Here is a tiny trained network, its code and every weight. The questions are about switching its units off for an input and a target symbol, where a switched-off unit gives its printed mean instead of its output.

import numpy as np


def w(rows, s, z=0):
    codes = np.array(rows[::2]) - 128.0
    scale = np.full(codes.shape[1], s)
    scale[-1] = z or s
    return codes * scale


def softmax(a):
    e = np.exp(a - a.max(-1, keepdims=True))
    return e / e.sum(-1, keepdims=True)


def log_softmax(a):
    a = a - a.max(-1, keepdims=True)
    return a - np.log(np.exp(a).sum(-1, keepdims=True))


def net(x, mask):
    ids = ['βδεζθλξπσψ'.index(c) for c in x.split()]
    T = len(ids)
    res = E[ids] + P[:T]
    u = 0
    for l in range(3):
        r = res
        for j in range(3):
            rows = slice(3 * j, 3 * j + 3)
            q, k, v = (r @ M[l][rows].T for M in (Q, K, V))
            z = softmax(np.where(np.tri(T) > 0, q @ k.T / 3**0.5, -1e9)) @ v
            o = O[l][rows]
            res = res + np.where(mask[u + j], z, o[:, -1]) @ o[:, :-1]
        u += 3
    return log_softmax(res[-1] @ U[:, :-1].T + U[:, -1])


Q, K, V, O = {}, {}, {}, {}
E = w([
[25,112,124,43,143,154,156,195],'β',
[159,177,179,62,156,108,76,161],'δ',
[61,98,66,72,51,172,199,133],'ε',
[183,144,142,123,114,113,148,78],'ζ',
[195,73,197,183,121,192,162,228],'θ',
[185,187,69,65,8,146,147,105],'λ',
[95,184,82,2,161,164,133,184],'ξ',
[49,101,101,103,155,141,191,151],'π',
[5,161,189,93,187,74,136,163],'σ',
[33,175,146,179,44,106,132,45],'ψ',
],0.0083)
P = w([
[93,30,39,134,157,90,2,112],'0',
[118,119,176,82,11,56,142,128],'1',
[147,122,162,86,75,84,180,111],'2',
[119,114,173,85,112,146,179,127],'3',
[129,137,160,104,110,157,177,146],'4',
[136,160,152,115,120,159,186,150],'5',
[138,182,159,121,129,164,182,156],'6',
[128,191,166,131,124,171,190,157],'7',
[131,228,164,153,137,173,193,139],'8',
[99,203,173,165,122,194,169,158],'9',
[69,215,180,191,102,214,162,165],'10',
],0.0072)
Q[0] = w([
[172,65,100,58,201,70,2,105],'0.h1',
[116,202,154,147,62,145,220,160],'0.h1',
[153,179,72,252,224,95,81,70],'0.h1',
[66,197,189,98,118,153,186,140],'0.h2',
[165,72,99,149,185,144,95,138],'0.h2',
[129,108,88,189,97,134,69,67],'0.h2',
[81,104,73,36,112,69,117,119],'0.h3',
[143,63,86,75,156,76,87,145],'0.h3',
[107,92,54,110,155,69,64,111],'0.h3',
],0.0051)
K[0] = w([
[105,46,138,133,47,87,65,81],'0.h1',
[131,180,151,146,202,183,212,173],'0.h1',
[150,53,70,32,98,149,91,137],'0.h1',
[148,170,173,142,114,145,254,139],'0.h2',
[159,98,111,106,150,101,71,145],'0.h2',
[99,149,48,100,47,78,40,60],'0.h2',
[99,189,72,145,143,117,39,83],'0.h3',
[80,110,87,116,112,82,79,101],'0.h3',
[98,103,45,95,190,96,8,122],'0.h3',
],0.0054)
V[0] = w([
[150,254,150,91,224,206,113,201],'0.h1',
[152,50,163,230,115,165,143,174],'0.h1',
[149,90,81,138,110,225,183,158],'0.h1',
[143,63,47,141,181,120,88,139],'0.h2',
[105,151,121,52,123,27,132,89],'0.h2',
[186,107,96,123,131,52,72,96],'0.h2',
[207,66,84,197,201,109,100,153],'0.h3',
[178,165,214,152,119,176,252,165],'0.h3',
[121,41,16,151,164,96,24,116],'0.h3',
],0.0074)
O[0] = w([
[141,191,162,130,150,142,9,140,90],'0.h1',
[165,70,158,153,176,225,200,146,120],'0.h1',
[118,144,91,130,121,253,133,91,121],'0.h1',
[113,65,105,139,138,137,85,126,27],'0.h2',
[90,135,134,129,72,20,132,115,166],'0.h2',
[177,48,107,163,86,84,79,121,66],'0.h2',
[151,39,113,166,160,133,68,109,2],'0.h3',
[160,191,177,169,148,184,166,100,183],'0.h3',
[99,18,79,117,122,107,75,136,22],'0.h3',
],0.0076,0.0047)
Q[1] = w([
[140,140,159,172,158,184,113,151],'1.h1',
[95,158,141,109,71,127,136,127],'1.h1',
[86,166,150,99,77,105,134,129],'1.h1',
[144,148,171,133,152,206,151,167],'1.h2',
[161,129,127,167,141,169,123,122],'1.h2',
[128,155,185,98,116,146,153,161],'1.h2',
[128,205,151,151,110,189,137,122],'1.h3',
[138,145,177,74,104,165,179,180],'1.h3',
[46,254,176,70,109,130,140,142],'1.h3',
],0.008)
K[1] = w([
[137,213,130,88,139,135,178,116],'1.h1',
[166,122,165,232,174,186,130,176],'1.h1',
[186,91,162,242,175,236,135,188],'1.h1',
[221,159,236,144,173,187,134,152],'1.h2',
[231,88,169,124,115,162,130,210],'1.h2',
[146,176,176,153,163,178,157,88],'1.h2',
[81,204,131,188,180,178,46,97],'1.h3',
[37,200,63,183,116,97,74,68],'1.h3',
[108,253,154,221,125,168,138,90],'1.h3',
],0.0051)
V[1] = w([
[187,163,181,188,161,201,168,141],'1.h1',
[191,145,160,161,128,132,125,133],'1.h1',
[96,132,91,76,138,132,126,138],'1.h1',
[102,88,105,161,159,148,139,136],'1.h2',
[197,100,134,183,143,147,139,174],'1.h2',
[147,72,101,182,183,149,105,149],'1.h2',
[112,147,116,196,90,127,124,2],'1.h3',
[61,137,174,152,155,97,132,125],'1.h3',
[74,142,142,174,94,96,155,41],'1.h3',
],0.0093)
O[1] = w([
[82,157,128,192,156,197,112,154,144],'1.h1',
[159,134,115,191,136,163,109,172,120],'1.h1',
[54,109,104,48,80,101,86,78,127],'1.h1',
[126,21,176,86,189,148,127,59,102],'1.h2',
[199,48,156,158,124,177,120,120,121],'1.h2',
[159,12,160,136,174,137,73,67,47],'1.h2',
[175,173,2,232,212,87,167,19,191],'1.h3',
[81,165,167,169,221,38,122,178,196],'1.h3',
[150,163,89,162,202,74,190,119,254],'1.h3',
],0.0053,0.011)
Q[2] = w([
[135,93,100,104,102,71,126,170],'2.h1',
[123,130,80,140,113,57,161,158],'2.h1',
[125,183,148,114,142,100,179,218],'2.h1',
[139,171,111,90,182,60,254,94],'2.h2',
[97,176,107,193,50,188,130,165],'2.h2',
[94,196,124,145,134,160,149,212],'2.h2',
[133,93,76,85,91,58,59,99],'2.h3',
[122,181,88,146,204,67,202,112],'2.h3',
[161,103,119,119,40,184,67,91],'2.h3',
],0.0049)
K[2] = w([
[60,120,99,122,97,111,108,130],'2.h1',
[146,107,123,1,61,76,123,131],'2.h1',
[161,135,126,85,99,146,154,88],'2.h1',
[180,117,139,88,107,70,170,167],'2.h2',
[120,208,161,132,186,186,164,184],'2.h2',
[135,189,136,112,111,154,229,164],'2.h2',
[104,104,133,165,140,95,68,85],'2.h3',
[174,123,205,123,152,161,153,145],'2.h3',
[57,136,98,125,116,103,89,135],'2.h3',
],0.0055)
V[2] = w([
[135,176,84,100,98,161,85,147],'2.h1',
[3,98,118,123,186,94,132,93],'2.h1',
[108,164,64,79,126,76,111,71],'2.h1',
[72,87,192,44,66,163,109,205],'2.h2',
[86,182,48,165,148,114,167,134],'2.h2',
[177,118,6,91,54,196,155,70],'2.h2',
[144,83,116,127,144,158,94,102],'2.h3',
[51,143,119,111,143,137,164,151],'2.h3',
[239,152,148,178,97,130,137,140],'2.h3',
],0.007)
O[2] = w([
[57,156,126,143,135,73,87,144,69],'2.h1',
[183,188,167,125,179,163,135,138,214],'2.h1',
[138,155,141,185,155,108,132,165,253],'2.h1',
[108,209,122,149,80,208,89,142,63],'2.h2',
[103,109,142,92,139,86,139,100,239],'2.h2',
[2,79,210,200,166,161,192,124,90],'2.h2',
[141,172,130,160,181,151,136,156,72],'2.h3',
[96,144,164,79,111,172,112,60,155],'2.h3',
[129,83,91,137,100,111,174,163,148],'2.h3',
],0.0084,0.013)
U = w([
[140,61,139,3,154,58,155,39,119],'β',
[79,155,122,156,111,125,64,113,152],'δ',
[178,121,107,225,197,124,142,187,103],'ε',
[31,94,166,167,79,90,129,158,147],'ζ',
[106,159,134,101,117,183,105,98,109],'θ',
[158,134,184,134,142,200,118,87,157],'λ',
[58,133,183,107,155,189,147,81,46],'ξ',
[182,141,90,146,46,109,97,254,114],'π',
[100,97,67,146,48,157,163,124,254],'σ',
[209,142,54,51,79,104,77,62,108],'ψ',
],0.0054,0.0032)

Each question gives the input, a string of symbols that net reads in full, and the target symbol t.
The units are the heads (3 rows each of Q, K, V and O). Each row of codes is followed by its name. A weight is (code - 128) times the scale printed after its matrix; where a second scale follows, it is the last column's (O and U).
mask holds one flag per head, layer by layer. A switched-off head (its flag False) gives its mean, the last column of its rows in O, instead of its output. The means were averaged over made-up inputs and are rounded, as every weight is.
A unit's drop is (log p(t) with every unit on - log p(t) with that unit switched off) / (log p(t) with every unit on - log p(t) with every unit switched off).
The circuit of an input: a set's keep is (log p(t) with only the set's units on - log p(t) with every unit switched off) / (log p(t) with every unit on - log p(t) with every unit switched off). Starting from all 9 units, units are removed one at a time, each time the one whose removal leaves the highest keep (on an exact tie, the one counted first), for as long as the keep stays at least 0.8.
circuit, biggest first: the units of the circuit, biggest drop first
unit that matters most: the unit with the biggest drop
heads that matter: for each layer, one digit per head in row order, 1 if its drop is at least 0.15 and else 0, layers parted by /
input λ ψ θ β, target ε: circuit, biggest first => [1.h1 0.h3 2.h1 0.h1]
input λ σ δ ε, target ψ: circuit, biggest first => [2.h2 0.h1 0.h2 1.h3]
input θ ζ ψ λ θ ψ π ψ, target β: circuit, biggest first => [2.h1 2.h2]
input δ ψ ζ, target π: heads that matter => 111 / 101 / 010
input ψ λ θ λ ψ ψ λ σ, target ε: unit that matters most => 1.h1
input ψ σ δ, target β: heads that matter => 111 / 100 / 000
input ψ θ λ, target ε: circuit, biggest first => [1.h1 2.h1 0.h3]
input β ψ σ δ σ σ θ, target π: circuit, biggest first => [1.h3 2.h2 0.h3 0.h1]
input β ψ ξ θ ψ π ψ ψ ψ ξ θ, target β: circuit, biggest first => [2.h2 1.h3 2.h3]
input σ ψ ψ ζ ξ, target β: circuit, biggest first => [2.h2 1.h3]
input σ θ ξ, target π: circuit, biggest first => [1.h3 2.h2]
input θ θ β, target σ: circuit, biggest first => [2.h1 2.h2 1.h3 0.h1]
input ζ ζ σ, target ε: heads that matter => 011 / 110 / 111
input ψ ε ζ ψ θ σ ψ ξ, target ε: circuit, biggest first => [1.h1 0.h3 2.h1 1.h3]
input ψ ψ ψ ξ ψ, target β: unit that matters most => 1.h3
input ψ ψ ζ ξ, target β: circuit, biggest first => [1.h3 2.h2]
input σ ψ θ ψ ε θ, target β: circuit, biggest first => [2.h1 2.h2 1.h3]
input θ θ σ, target σ: heads that matter => 100 / 101 / 110
input ψ θ ψ β ψ σ π ψ σ ψ π, target ε: heads that matter => 001 / 111 / 100
input ψ δ π, target β: heads that matter => 110 / 110 / 000
input σ ψ ψ, target ψ: unit that matters most => 0.h3
input ψ σ ζ, target β: circuit, biggest first => [1.h1 0.h3]
input ψ ψ λ, target β: heads that matter => 100 / 000 / 000
input ψ ψ ψ λ ψ ψ, target ζ: heads that matter => 111 / 110 / 111
input β ψ θ ψ ψ, target ε: heads that matter => 001 / 100 / 100
